Below are the code and all the weights of a small trained network. Each question names an input and a class and asks about switching units off, where a switched-off unit gives its printed mean instead of its output.

import numpy as np


def w(rows, s, z=0):
    codes = np.array(rows[::2]) - 128.0
    scale = np.full(codes.shape[1], s)
    scale[-1] = z or s
    return codes * scale


def f(y):
    return y / 2 * (1 + np.tanh(0.7978845608 * (y + 0.044715 * y**3)))


def log_softmax(a):
    a = a - a.max(-1, keepdims=True)
    return a - np.log(np.exp(a).sum(-1, keepdims=True))


def net(x, mask):
    res = np.array(x, float).reshape(1, 3) / 4 @ E
    y = f(res @ A[0][:, :-1].T + A[0][:, -1])
    res = res + np.where(mask, y, B[0][:, -1]) @ B[0][:, :-1]
    return log_softmax(res[-1] @ U[:, :-1].T + U[:, -1])


A, B = {}, {}
E = w([
[78,130,132,138,250,182,114,120,144,67],'x0',
[99,120,127,143,65,254,160,133,126,149],'x1',
[145,132,131,131,76,165,13,130,135,23],'x2',
],0.0062)
A[0] = w([
[127,116,132,140,109,112,135,117,137,136,127],'N1',
[115,131,126,127,250,107,168,125,129,158,168],'N2',
[129,121,129,122,170,118,138,130,125,126,98],'N3',
[138,126,130,135,61,73,126,127,136,135,159],'N4',
[119,125,129,134,154,199,104,126,125,74,81],'N5',
[134,127,124,141,136,118,124,131,133,139,220],'N6',
[114,138,127,120,213,169,172,132,125,163,56],'N7',
[131,134,130,126,214,103,81,119,135,51,165],'N8',
[129,129,131,136,99,176,132,134,126,135,125],'N9',
[129,124,129,128,25,246,113,127,126,103,191],'N10',
[118,134,126,124,72,210,136,128,124,133,156],'N11',
[128,119,124,131,145,128,128,131,118,126,2],'N12',
[138,141,124,115,96,80,98,126,124,98,117],'N13',
[120,131,127,130,182,210,77,136,131,29,174],'N14',
[137,138,126,118,35,94,121,132,124,140,221],'N15',
[152,131,129,128,61,27,56,131,126,57,127],'N16',
[123,119,121,126,133,139,102,132,131,122,104],'N17',
[135,132,131,125,192,119,135,130,127,139,161],'N18',
],0.018,0.0029)
B[0] = w([
[151,138,132,145,124,138,106,118,101,132,138],'N1',
[125,115,128,161,239,132,126,158,129,174,244],'N2',
[144,167,130,175,167,128,140,97,129,115,149],'N3',
[176,111,126,115,100,138,127,116,91,179,191],'N4',
[172,168,130,102,163,114,124,75,90,96,183],'N5',
[99,95,130,83,134,127,116,143,131,155,147],'N6',
[149,63,125,169,132,116,125,110,162,147,196],'N7',
[142,143,127,117,132,126,134,181,39,68,220],'N8',
[141,148,127,137,91,128,116,106,155,127,163],'N9',
[96,217,124,169,106,161,148,163,216,103,255],'N10',
[108,135,132,131,55,133,107,106,171,132,205],'N11',
[184,179,124,200,148,139,142,74,115,89,119],'N12',
[143,101,119,158,119,131,141,89,142,96,160],'N13',
[113,124,131,3,126,108,125,106,78,79,233],'N14',
[160,116,125,138,79,130,143,160,99,193,217],'N15',
[95,27,135,168,92,125,115,111,177,80,214],'N16',
[170,176,122,168,129,139,137,115,111,86,132],'N17',
[88,124,129,121,175,133,129,132,139,152,175],'N18',
],0.035,0.011)
U = w([
[198,162,107,77,107,107,167,183,1,196,137],'0',
[101,164,131,98,184,115,106,57,163,94,4],'1',
[114,97,125,183,234,87,133,175,92,165,223],'2',
[215,206,112,188,139,127,132,73,58,80,12],'3',
[131,139,134,45,154,72,115,124,2,26,158],'4',
[97,128,120,223,64,176,131,146,200,127,129],'5',
[155,34,126,197,100,105,122,117,128,164,172],'6',
[81,213,127,103,97,152,117,94,166,85,25],'7',
],0.006,0.0026)

Each question gives the input, the list of numbers given to net, and the class t.
The units are the neurons (one row each of A and B). Each row of codes is followed by its name. A weight is (code - 128) times the scale printed after its matrix; where a second scale follows, it is the last column's (A, B and U).
mask holds one flag per neuron, in row order. A switched-off neuron (its flag False) gives its mean, the last column of its row in B, instead of its output. The means were averaged over made-up inputs and are rounded, as every weight is.
A unit's drop is (log p(t) with every unit on - log p(t) with that unit switched off) / (log p(t) with every unit on - log p(t) with every unit switched off).
The circuit of an input: a set's keep is (log p(t) with only the set's units on - log p(t) with every unit switched off) / (log p(t) with every unit on - log p(t) with every unit switched off). Starting from the 12 units with the biggest drops (on a tie, the unit counted first), units are removed one at a time, each time the one whose removal leaves the highest keep (on an exact tie, the one counted first), for as long as the keep stays at least 0.8.
units of the circuit, in order: the units of the circuit, biggest drop first
unit that matters most: the unit with the biggest drop
k most important neurons: the k neurons with the biggest drops, biggest first
drop when u is switched off: that unit's drop, to one decimal
input [-1,-1,7], class 4: units of the circuit, in order	(N14)
input [-8,-5,-5], class 6: 2 most important neurons	(N16; N14)
input [-2,-5,2], class 6: units of the circuit, in order	(N10; N16)
input [-6,-1,-1], class 6: units of the circuit, in order	(N8; N10)
input [-2,4,-6], class 6: units of the circuit, in order	(N10; N8)
input [3,3,0], class 7: 2 most important neurons	(N8; N2)
input [-7,0,-1], class 6: units of the circuit, in order	(N8; N10)
input [-4,0,-1], class 0: units of the circuit, in order	(N16; N15)
input [-4,2,-2], class 0: 3 most important neurons	(N16; N10; N7)
input [-5,-5,-1], class 6: units of the circuit, in order	(N10; N16)
input [-8,-6,-6], class 6: 4 most important neurons	(N14; N16; N8; N5)
input [-1,-6,8], class 4: 2 most important neurons	(N8; N14)
input [0,4,-8], class 2: 2 most important neurons	(N2; N16)
input [1,-6,2], class 4: unit that matters most	N8
input [-8,-4,-6], class 0: 3 most important neurons	(N7; N4; N15)
input [7,8,7], class 7: drop when N11 is switched off	3.4
input [0,-5,-1], class 2: drop when N14 is switched off	1.0
input [-4,-1,-3], class 0: drop when N10 is switched off	0.1
